Here is a tiny trained network, its code and every weight. The questions are about switching its units off for an input and a class, where a switched-off unit gives its printed mean instead of its output.

import numpy as np


def w(rows, s, z=0):
    codes = np.array(rows[::2]) - 128.0
    scale = np.full(codes.shape[1], s)
    scale[-1] = z or s
    return codes * scale


def f(y):
    return np.maximum(y, 0)


def log_softmax(a):
    a = a - a.max(-1, keepdims=True)
    return a - np.log(np.exp(a).sum(-1, keepdims=True))


def net(x, mask):
    res = np.array(x, float).reshape(1, 4) / 4 @ E
    y = f(res @ A[0][:, :-1].T + A[0][:, -1])
    res = res + np.where(mask, y, B[0][:, -1]) @ B[0][:, :-1]
    return log_softmax(res[-1] @ U[:, :-1].T + U[:, -1])


A, B = {}, {}
E = w([
[156,182,106,64,71,83,73,247,107,103],'x0',
[68,83,79,119,69,146,93,108,211,63],'x1',
[255,21,112,86,107,179,92,107,75,107],'x2',
[144,43,193,9,134,81,170,140,100,192],'x3',
],0.008)
A[0] = w([
[55,126,133,120,115,17,165,84,125,155,170],'neuron 1',
[180,127,147,172,200,157,215,63,81,245,188],'neuron 2',
[42,191,54,255,122,174,147,71,201,77,164],'neuron 3',
[143,122,154,126,231,151,224,58,63,168,105],'neuron 4',
[89,204,112,175,161,98,152,251,120,107,184],'neuron 5',
[9,167,50,223,106,158,180,51,226,67,206],'neuron 6',
[177,34,90,39,98,162,102,72,181,85,254],'neuron 7',
[110,174,131,88,38,78,122,212,128,133,189],'neuron 8',
[35,131,161,16,128,110,202,170,185,220,169],'neuron 9',
[130,166,96,104,140,80,131,235,53,199,236],'neuron 10',
[151,214,34,217,76,111,118,154,164,73,229],'neuron 11',
[125,246,89,167,122,151,65,191,127,109,95],'neuron 12',
[190,83,81,36,10,133,73,149,86,42,195],'neuron 13',
[192,129,166,125,224,163,169,61,125,211,123],'neuron 14',
[212,54,226,89,181,83,200,109,19,190,246],'neuron 15',
],0.0065,0.0031)
B[0] = w([
[71,132,174,146,133,101,151,96,165,97,171],'neuron 1',
[155,111,110,176,225,51,137,125,85,143,199],'neuron 2',
[132,136,217,204,193,229,85,89,131,163,244],'neuron 3',
[96,115,111,189,184,141,179,110,101,130,183],'neuron 4',
[105,175,178,124,131,108,94,144,97,17,196],'neuron 5',
[68,95,162,241,186,196,46,35,184,120,253],'neuron 6',
[137,86,60,133,117,173,149,99,188,219,203],'neuron 7',
[107,160,157,86,58,91,130,157,147,67,191],'neuron 8',
[47,138,164,70,100,68,192,107,176,87,198],'neuron 9',
[135,157,144,53,144,80,137,151,52,73,202],'neuron 10',
[151,201,161,158,140,150,43,197,95,99,213],'neuron 11',
[141,215,135,147,125,123,75,183,99,96,186],'neuron 12',
[254,78,28,40,32,145,85,146,167,155,202],'neuron 13',
[162,68,86,192,179,97,182,95,99,164,182],'neuron 14',
[143,55,60,131,167,56,232,104,47,179,244],'neuron 15',
],0.0071,0.012)
U = w([
[155,190,164,115,92,100,50,255,72,65,89],'0',
[88,138,210,23,107,63,223,127,104,99,2],'1',
[127,121,182,219,201,234,29,101,135,146,76],'2',
[45,124,196,153,136,83,122,106,227,79,151],'3',
[64,91,77,105,35,141,207,131,227,177,130],'4',
[238,61,30,37,12,134,94,148,148,152,165],'5',
[163,77,84,159,216,86,249,119,37,183,210],'6',
],0.0075,0.0015)

Each question gives the input, the list of numbers given to net, and the class t.
The units are the neurons (one row each of A and B). Each row of codes is followed by its name. A weight is (code - 128) times the scale printed after its matrix; where a second scale follows, it is the last column's (A, B and U).
mask holds one flag per neuron, in row order. A switched-off neuron (its flag False) gives its mean, the last column of its row in B, instead of its output. The means were averaged over made-up inputs and are rounded, as every weight is.
A unit's drop is (log p(t) with every unit on - log p(t) with that unit switched off) / (log p(t) with every unit on - log p(t) with every unit switched off).
The circuit of an input: a set's keep is (log p(t) with only the set's units on - log p(t) with every unit switched off) / (log p(t) with every unit on - log p(t) with every unit switched off). Starting from the 12 units with the biggest drops (on a tie, the unit counted first), units are removed one at a time, each time the one whose removal leaves the highest keep (on an exact tie, the one counted first), for as long as the keep stays at least 0.8.
circuit, biggest first: the units of the circuit, biggest drop first
top k neurons: the k neurons with the biggest drops, biggest first
drop when u is switched off: that unit's drop, to one decimal
input [4,0,-2,-5], class 0: top neuron => [neuron 12]
input [2,0,1,-2], class 0: circuit, biggest first => [neuron 6; neuron 15]
input [-1,-5,-7,2], class 1: circuit, biggest first => [neuron 9; neuron 6]
input [0,6,-4,7], class 4: circuit, biggest first => [neuron 5; neuron 3; neuron 2]
input [2,-1,3,-5], class 0: circuit, biggest first => [neuron 6; neuron 11]
input [-8,-7,2,-6], class 6: top 2 neurons => [neuron 2; neuron 14]
input [7,6,-7,0], class 0: top 2 neurons => [neuron 11; neuron 12]
input [1,6,-5,7], class 1: top 3 neurons => [neuron 6; neuron 3; neuron 9]
input [1,-2,1,-3], class 0: top 2 neurons => [neuron 6; neuron 3]
input [8,-2,-3,4], class 1: top 2 neurons => [neuron 9; neuron 11]
input [0,6,-3,5], class 4: top 3 neurons => [neuron 3; neuron 5; neuron 11]
input [2,3,-4,7], class 1: drop when neuron 9 is switched off => 0.0
input [5,-4,8,2], class 5: drop when neuron 13 is switched off => 0.7
input [7,-5,7,7], class 5: circuit, biggest first => [neuron 13]
input [8,-7,4,5], class 5: drop when neuron 8 is switched off => 0.1
